In the rows, zero is written as 128.
Each row of numbers stands for one object and depends on some of the facts below. Use the named rows to name the rest.

Some facts about the objects:
vulastu dafirel: niflo, vugem, bogril, stoskobras, feplus
kloskigru dafirel: sidan, tuvi, fupen
ritim dafirel: fluvo, likla
gabrir dafirel: panuper, tuvi, stoskobras
dekleki dafirel: klabru, stoskobras
rogus dafirel: skimus, klabru, gralo, fefer
tropibus dafirel: grimagal, logrir, klubam, dobun, patim, dide
goskul dafirel: dista, feplus, zepu
stogran dafirel: bagres, stustel
kizaben dafirel: plefan, kluplo
getrer dafirel: klator, ketol, klidralak
drebrer dafirel: reklok, vugem, vano, dilon, godes, fegru, klabuzo
motri dafirel: grufla, pudol, skugu, dista
fopluk dafirel: sidan, skestun, flobre, niden, lastano, sista, dide, klozi
flabremek dafirel: nosupluk, skolir, ruziklar, zoson, feplus, grebra
breklan dafirel: bradro, pepos, nodos, ditre
bolur dafirel: lidra, dilon, drizel, zenis
gite dafirel: skabrak, tonir, flanuk
fezuk dafirel: silam, sokam, trudol
vodarok dafirel: bovuk, rabre, driskek, trubar, vuflur
fustu dafirel: zages, logrir, brudram, denom
zemel dafirel: medri, skesek
tukul dafirel: rulir, lidra, nikin
dromir dafirel: skestun, feplus
betrin dafirel: flanuk, nikin
mopus dafirel: zegrus, dridro
fidemis dafirel: sokino
sofu dafirel: stekor, skegi, kluplo
nekul dafirel: rulir, gralo
rupak dafirel: dilon, trubar, skesek, trukar
fezom dafirel: travem, fogrol, fefer, triflatros
plafom dafirel: subras, pepos, pugaram
letrus dafirel: panuper, rudolu, tretor, ketol
deridrir dafirel: foskaze, driskek, skegi, feplus
staklik dafirel: zaflor, bogrok
tredi dafirel: plapak, nodos, patim
skifer dafirel: skimus, pibol, kitroflen
pezon dafirel: travem, pepos, miplir, plopi, vuro, grebra
stuba dafirel: kluplo, duflirok, sibubar
drabrom dafirel: dilon, dresti, duflirok
neflu dafirel: sista, skugu, plepir, mogik
brigro dafirel: rabre, sokam
droflas dafirel: stepir, tuvi, skabrak, moru
drutrik dafirel: ribo, zegrus, klozi, nikin
zefim dafirel: tosum, zustam, plunur, fegru, dista
flefla dafirel: skarotrok, plefan, tonir
bustem dafirel: flidril, stesi, fegru, pugaram, fiskon
fevi dafirel: duflirok
fipir dafirel: nodos, trukar, stustel, kitroflen
kegro dafirel: tosum, dresti, medrefle, devul, grebra, saklam
geke dafirel: silam, brafleko, netis, plopi
moplim dafirel: zegrus, skegi, plepir, plunur, klegistir
sape dafirel: bradro, vugar, likla, fomafla, klabuzo
druskan dafirel: brafleko, vugem, neki, rusi, flanuk
zemam dafirel: vugem, rabre, patim, plopi, dide
tranen dafirel: bradro, zaflor, grufla
moplor dafirel: lastano, tonir, luvel, resken
fasun dafirel: subras, kugi, skiflobok, netis, gamal
stebi dafirel: skolir, kluplo, mogik
platris dafirel: ribo, gukom, klirestus, keba
skeflel dafirel: luvel
flope dafirel: trepir, dravu, fegru
sezar dafirel: plapak, musom, bogrok
zalek dafirel: dilon, luvel, stustel
bodro dafirel: neki
dragrum dafirel: gamal, stustel
grugriplim dafirel: dide
kisom dafirel: devul, vuro
drestogrem dafirel: reklok, fupen, dravu, resken
muselom dafirel: stekor, pudol, mirem, klabuzo
voklipla dafirel: stolopo, sokino
pitri dafirel: vimidok
pletun dafirel: fomafla, musom
kotun dafirel: zaflor, stolopo, fomafla, skugu, trudol
feklus dafirel: fluvo, dista
fludrum dafirel: plefan, klirestus, triflatros
klorin dafirel: sidan, ditre, skesek, klozi, trukar, nikin
katri dafirel: flobre, nodos, zages, denom
flukeflol dafirel: silam
fliren dafirel: tuvi, fupen, plobon
truteguk dafirel: vimidok, zages, netis
klipim dafirel: trubar, dedrok, zoson
[vulastu, skolir, ritim, tosum, tropibus, mirem, niden, zepu, gite, dedrok, godes, mopus, staklik, dobun, saklam, flobre, stustel, bogril, vano, panuper, trepir, klirestus, flope, sezar, bodro, kisom, katri, lidra, fefer] biflom e
[reklok, dekleki, motri, vodarok, fustu, pugaram, sofu, plafom, skabrak, klozi, likla, kugi, brigro, flefla, rudolu, plefan, fipir, plobon, miplir, resken, medrefle, moplor, dridro, fomafla, stekor, klegistir, ditre, plopi, pudol, fegru, fliren, klipim, keba] biflom b
[sibubar, zaflor, drizel, goskul, drebrer, sokam, lastano, dromir, netis, fidemis, bagres, kluplo, mogik, moplim, stesi, sape, ribo, bradro, devul, skestun, tretor, medri, dragrum, driskek, pitri, fogrol, flukeflol] biflom c
[kloskigru, gabrir, kizaben, getrer, fopluk, breklan, foskaze, plepir, kitroflen, nodos, fezom, drutrik, rulir, sista, skimus, trudol, pletun, kotun, truteguk] biflom g
[zenis, flanuk, rogus, duflirok, stogran, fupen, klabru, bolur, rabre, fezuk, bogrok, tonir, tukul, grebra, sokino, rupak, plapak, letrus, grufla, feplus, deridrir, skifer, bovuk, sidan, skiflobok, dravu, grimagal, pepos, drabrom, neflu, stolopo, zefim, bustem, skesek, musom, pibol, zemam, gukom, skarotrok, klabuzo, ketol, skegi, fasun, logrir, patim, stebi, skeflel, tuvi, zalek, gamal, zoson, drestogrem, voklipla, brafleko, neki, subras, klorin] biflom a
[plunur, flabremek, betrin, moru, nekul, dresti, pezon, trukar, droflas, travem, gralo, vugem, geke, dilon, brudram, trubar, tranen, fiskon, zages, vimidok, fluvo, vuro, klator, klidralak, stoskobras] biflom f
[dide, zemel, vuflur, tredi, triflatros, luvel, stuba, vugar, zegrus, fevi, denom, rusi, kegro, zustam, klubam, druskan, dista, flidril, platris, niflo, grugriplim, silam, ruziklar, skugu, muselom, nikin, feklus, fludrum, stepir, nosupluk] biflom d

Named rows:
skarotrok: [111 100 110 131 126  97 109 120 120  91 132 126 106 118  93 135 154 142
 119 131 113  92 117 125 111 128 160 118  85 127 162 119]
truteguk: [140 159 130  96 142 170 187 139 121 126 157 109 124 104 156 108  78 159
 129 130 181 136 143 139 172  59 125 135 172  83  76  98]
fasun: [133 160 121  65 128 151 208 136 145 138 122  65 103 118 133  76 102 151
 119 122 186  85 151 130 143  63 143 140 155  47  61 118]
stoskobras: [163  90 114 191  76 145  54 127 144 110 191 132 153 104 115 144 147 128
 100 181 127 153  99 109 108 148 167  94 145 174 165 126]
keba: [ 95 119 129 153 130 117  85 138 103  82 141 208 119 118 119 159 109 109
 149 108 138 143 137 125 132 112 140 117 107 123 172 135]
fegru: [139 131 110 184  49 148 105 134 117 173 110 130 179 183 110 120 138  86
 107  76 117 170 111  81 124 200 139 119 149 177 144 167]
tosum: [111 140 144 153  66 128 112 111 118 155 108  98 150 157 120 136 153  82
 113 126 107 130 150 115 103 178 116  93 105 138 119 195]
fogrol: [ 69 106 128 140 142 175  77 154  93  85 128 145 125  83 111 156 154 113
 131 128 116 149 160 102  88  84 138 131 122  93 116 149]
plafom: [129 181 120 104 118 155 159 149 137 147 126 135 130 132 162 102  83 105
 115  87 211 146 148 135 147  91 123 133 187  67  74 145]
dromir: [121 147 123 110 229 129 147 114 144 182 123 134 158  95 198 146 123 139
 136 145 119 125 142 171 112 124 122 166 150 142  94 142]
trepir: [139 127  99 141  88 113 113 121 158 158 110 104 151 152 112 111 134 106
 109 118 123 134 111  97 114 182 134 133 132 139 120 141]
subras: [125 115 154 135  52 178 137 142  97 110 143  67 112 146  72 104 143 143
 113 120  99 124 148  95 117 128 126 100 115 107 107 128]
vano: [147 127 107 154  79 124 136 121 155 163 102 106 145 161 115 106 133  99
 116 118 108 124 111 100 118 189 131 127 122 139 114 130]
dide: [149 104 141 184 129 169 119 115  62 121 136 127 127 139 129 121 108 159
 153 171  53 130 115 117 127 149  72 111 128 185 176  65]
fezom: [ 81 143 110  87 161 137 133 138 136  92 132 141 111  80 159 144 114 129
 112 126 219 109 154 170 125  40 168 129 144  51  93 162]
flefla: [100 138  95 120 182  96 135 126 153 120 122 195 117 101 184 130  98 114
 129 122 210 112 128 147 127 102 164 150 161  85 124 126]
vugem: [174 133 130 192  53 159 101 115 129 131 178 112 177 136 109 132 129 128
 107 163  91 154 100 118 140 161 143 102 139 188 144 140]
niden: [141 122 144 161 149 116 125 107 130 124 140 148 128 137 122 139 106 159
 145 161  75 116 104 122 130 165 113 150 112 159 146  74]
fliren: [148 139  71 132 173 105 124 127 177 149 138 170 146 112 197  88 101 134
  93 132 210 111  84 133 127 132 175 156 192 114 130 110]
flukeflol: [140 139 140 102 173 176 131 151 122 143 131 108 130  93 154 120 136 131
 127 128 139 149 144 135 122 101 111 153 168  93  81 129]
vuro: [128 146 159 159  51 160 101 121 118 107 183 110 140 120  91 159 121  99
 119 161 119 162 156 123 132  93 146  84 119 134 109 177]

Which object is each row?
No name comes twice in this set of rows, the named rows included.
[136 163 104  98 226 100 207 109 159 154 138 167 124 110 196 127  74 194
 144 142 167 106 101 178 176  79 140 183 144 124 109  89]	fopluk
[140 102 101 159 126 150 111 119  87 143 119 109 131 122 146  95 134 130
 115 146 111 128 120 107 111 127 109 119 163 139 154 118]	rusi
[114 133 148 160 120 130 132 106 119 139 129 120 132 123 132 144 120 109
 127 175  78 123 149 122 111 144 124 114 111 150 129 141]	dedrok
[115 165 150  71 212  80 174  82 154 166 116  99 129 105 177 136 128 142
 128 166 138  66 137 203 119 111 144 110 130 126 105 171]	deridrir
[151 171 149  87 178 136 210  99 144 167 134  74 124 109 168  93  95 183
 127 177 151  74 131 174 142  88 126 129 166 104  80  94]	zemam
[134 169  79  89 168 111 167 130 192 205  78 112 174 117 189  94 123 125
 108  98 170 135 107 128 135 134 151 198 172 100  36 148]	drebrer
[ 98 114 124 134 148 147  98 140 104 136 106 148 146 108 127 165 151 107
 140 107  86 145 147 130 101 135 126 146  96 136 119 166]	sibubar
[148 120  94  74 172  97 120 118 164 143 133  90 112  86 157  86 167 161
  93 162 208  65 113 147 105 100 184 136 167  77 119 115]	letrus
[129 132 120 180  54 134 135 124 144  96 170 162 136 158  84 164  75 129
 151 126  90 159 118  90 164 141 149 139  65 157 133  96]	trukar
[149 111 162 115 135 107  93 150 100 129 103 143 128 169 100 118 177 118
 156  95  90 152 127 142 137 166  50 111 110 166 186 126]	skugu
[147 162 123  97 191  98 158 105 167 171 136 107 142  81 190 102 123 131
 102 185 175  90 115 167 108 121 143 133 178 105  88 149]	vulastu
[ 95 153  96 111 149 174 166 150 130 129 105 117 134 106 157 115  88 130
 136  84 150 143 137 109 135  84 137 197 139  69  47 106]	dragrum
[145 147 127 119 185 138 164 107 101 135 132 125 123 115 172 101  90 158
 152 160 122 108 118 147 136 103  81 133 157 130 130  86]	grugriplim
[121  74  85 161 130 120  82 133 104 118 118 129 120 120 143  91 154 141
 117 136 132 112 101 105 102 147 140 121 152 143 171 109]	stepir

Now the same objects, written a new way:
Named rows:
klator: [ 93 130 130 119 141 115 148 156 150 144 114 123 159  81 160 142 144  79
 115 128 151 147  90 198 120 126 150  95 157 131 111 135 156 140  84  67
 134 147 125 121  88 102 112]
tropibus: [132 116 121 151  82 129 129  96 125  89 130 115 100  97 162 112 119 175
  90 184  63 192  96 153 167 135 135 105 138  87 162 160 198 143  94 170
 145  96 120 136 171  93 111]
stogran: [157 124 147 153 140 153 140 125 129 120 144  87  86 113  80 170 110 168
  74  99 131 140 107  48 140 138 106 200 155 132 190 171 167  97 156 198
 129 146 180 140 132 143 165]
klegistir: [113  93 129 156 156 140 155 161  84 175 108 130 147 137 103 164 136 162
 112 106 143 167 112 140  96 144 100 145 115 137 104  75 124 112 136 112
 157 149 127 123 146 112 160]
sape: [152 105 151 140 145 107 161 136 145 128 147 113 105 133 103 133  99 161
  65 157 132 189 127 116 108 164  89 184 168  81 137 118 159 113 168 205
 157 143 179 139 146 121 160]
zalek: [141 132 148 157 153 157 130 136 146 119 132  64  71 105  78 180  96 181
  72  66 137 134 117  36 156 136  97 218 151 152 198 200 157  90 146 200
 108 144 201 121  88 158 164]
niden: [ 74 114 117 162 131 107 150 138  71 147 113 142 141  93 169 140 143 146
 123 147 104 159  79 176 156 119 130  87 152 129 120 123 153 114  70 134
 128 106 132 100 148  97 108]
stekor: [101  96 138 147 164 126 160 161  86 181 112 128 147 138  99 161 123 171
 115 105 135 173 120 145  92 145 108 143 123 149  97  83 124 109 132 113
 164 159 125 114 149 108 153]
sokino: [ 98 128 136 130 143  99 164 133  98 133 132 148 154  72 151 142 141 114
 115 136 131 123  74 153 149 114 151  74 173 141 128 148 172 108  84 109
 131 142 144 120 144 102 101]
denom: [138 100 124 138 114 155 150 140  92 175 112 137 143 117  96 178 151 152
 113  73 153 145  94 121  94 130 134 143 118 177 127  94 151  90 131  89
 153 138 112 150 179 117 161]
trudol: [ 66 111 139 161 160  95 157 136 118 152 138 153 138  88 181 129 132 103
 109 167 128 164  97 195 156 139 130  85 167 108  99 112 149 131 102 127
 122 139 153 110 134  98 112]
reklok: [104 101 124 153 142 134 157 163  78 182 103 132 146 133 105 162 135 152
 114 110 157 152 104 130 106 144 103 162 120 144 103  76 131 116 133 111
 155 139 126 108 132 117 169]
bogrok: [133 105 143 149 147 119 173 145  72 168 133 147 143 113  91 170 142 144
  97 103 141 131  85 106 116 132 120 132 162 160 118  96 141  78 143 145
 143 156 170 137 188 119 161]
fustu: [161  94 136 143 106 146 135 109 136 131 137 102  94 134 104 144 114 188
  79 135 105 195 129 111 110 156 112 185 112 106 142 108 172 137 154 158
 158 138 126 155 160 110 173]
tosum: [103  95 120 174 151 120 164 161  39 172 108 145 147 138 101 158 134 190
 102 120 135 166  99 128 118 137  92 142 150 140 120  82 122  75 127 164
 151 108 148 105 190 117 152]
drizel: [101 111 146 179 167 127 166 165  98 172 117 121 133 121 102 158 139 130
  86 113 134 165 107 147 116 160  84 156 148 123 102  88 104 106 145 164
 141 171 204 106 119 131 179]
sidan: [137 126 133 147 108 130 173 141  62 165  99 125 152 113  73 157 145 139
 109 103 136 106  75 109 126 128 113 137 116 155 118  91 139 114 122 135
 139 168 160 112 153 120 193]
vodarok: [169 101 133 138 129 161 135 131 133 117 126  94 105 142  89 151 108 189
  89 137 108 193 126 114  98 153 103 172  97  94 156 122 167 125 154 162
 168 142 110 153 135 112 157]
sokam: [ 77 118 140 162 143  94 159 137 135 145 137 135 134  74 176 128 152  88
 100 162 107 164  94 197 144 143 131 102 177 108 101 123 139 137  99 126
 131 157 183 108 123 101 118]
pitri: [157 107 158 148 121 120 155 118 141 122 140  99  97 135  94 126 108 155
  61 157  97 192 126 122 121 164  91 183 146  92 137 113 154 131 162 206
 153 159 187 139 148 111 181]
fopluk: [134 134 138 146 113 128 132 114 163  83 125  95 114  98 150 101 104 124
  93 197  81 180 105 175 164 144 119 103 110  61 151 149 180 174 104 164
 129 134 129 131 100  96 131]

Name these rows:
No name comes twice in this set of rows, the named rows included.
[142 108 128 161 129 179 113 134 153 134 142  79  63 117 112 178 121 178
  80  98 130 183 128  80 122 160  98 221 116 113 179 140 157 127 153 168
 131 126 146 148 111 138 168]	fipir
[165 108  98 108 203 147 156 209  69 147 112 136 198 138  82 207 132 161
 128 106 226 150  81 112  52 107 118 115 148 124 148 112 143  33 136  95
 182 109  66 171 149 122 100]	dista
[ 93 116 189 152 175 108 173 135  92 167 104 113 143 132  59 153  96 179
 108  64  98 151 119 115 127 127 114 129 150 202 107 148 122  85 120 154
 149 200 186 101 159 116 148]	duflirok
[ 92 119 200 117 139  64 154  90 175  93 115 100 128 131 128  61  35 175
  95 179  45 212 153 191 169 143 133  86 143 116 109 185 170 171  91 172
 154 177 144  88 127  79  99]	kizaben
[153 125 142 105  82 128 128  92 214 103 149 110 107  81 164 109 122 102
  80 161  92 187 113 181 131 144 163 119 145  89 146 160 210 162 109 114
 145 150 113 171 130  91 124]	geke
[161 145 135  87 161 128 125 155 198  73 126  90 163 104 132 129  89 119
 103 172 144 180 114 175 105 122 147 102 149  72 159 187 187 128 100 113
 163 138  79 155  76  97  81]	flabremek
[ 24 124 108 194 161 130 126 160  91 167 128 118  85  66 193 165 142 145
  96  96 139 147  95 120 184 131 119 146 185 156 154 175 151  98  80 139
  92  80 185  80  91 138 105]	stustel
[128 110 122 180 126 175 140 157  89 160  99 106 139 125  93 175 146 152
 119 100 113 164 100 147 101 147  98 149  74 131 124  77 114 128 134 113
 152 152 124 129 138 121 186]	klozi

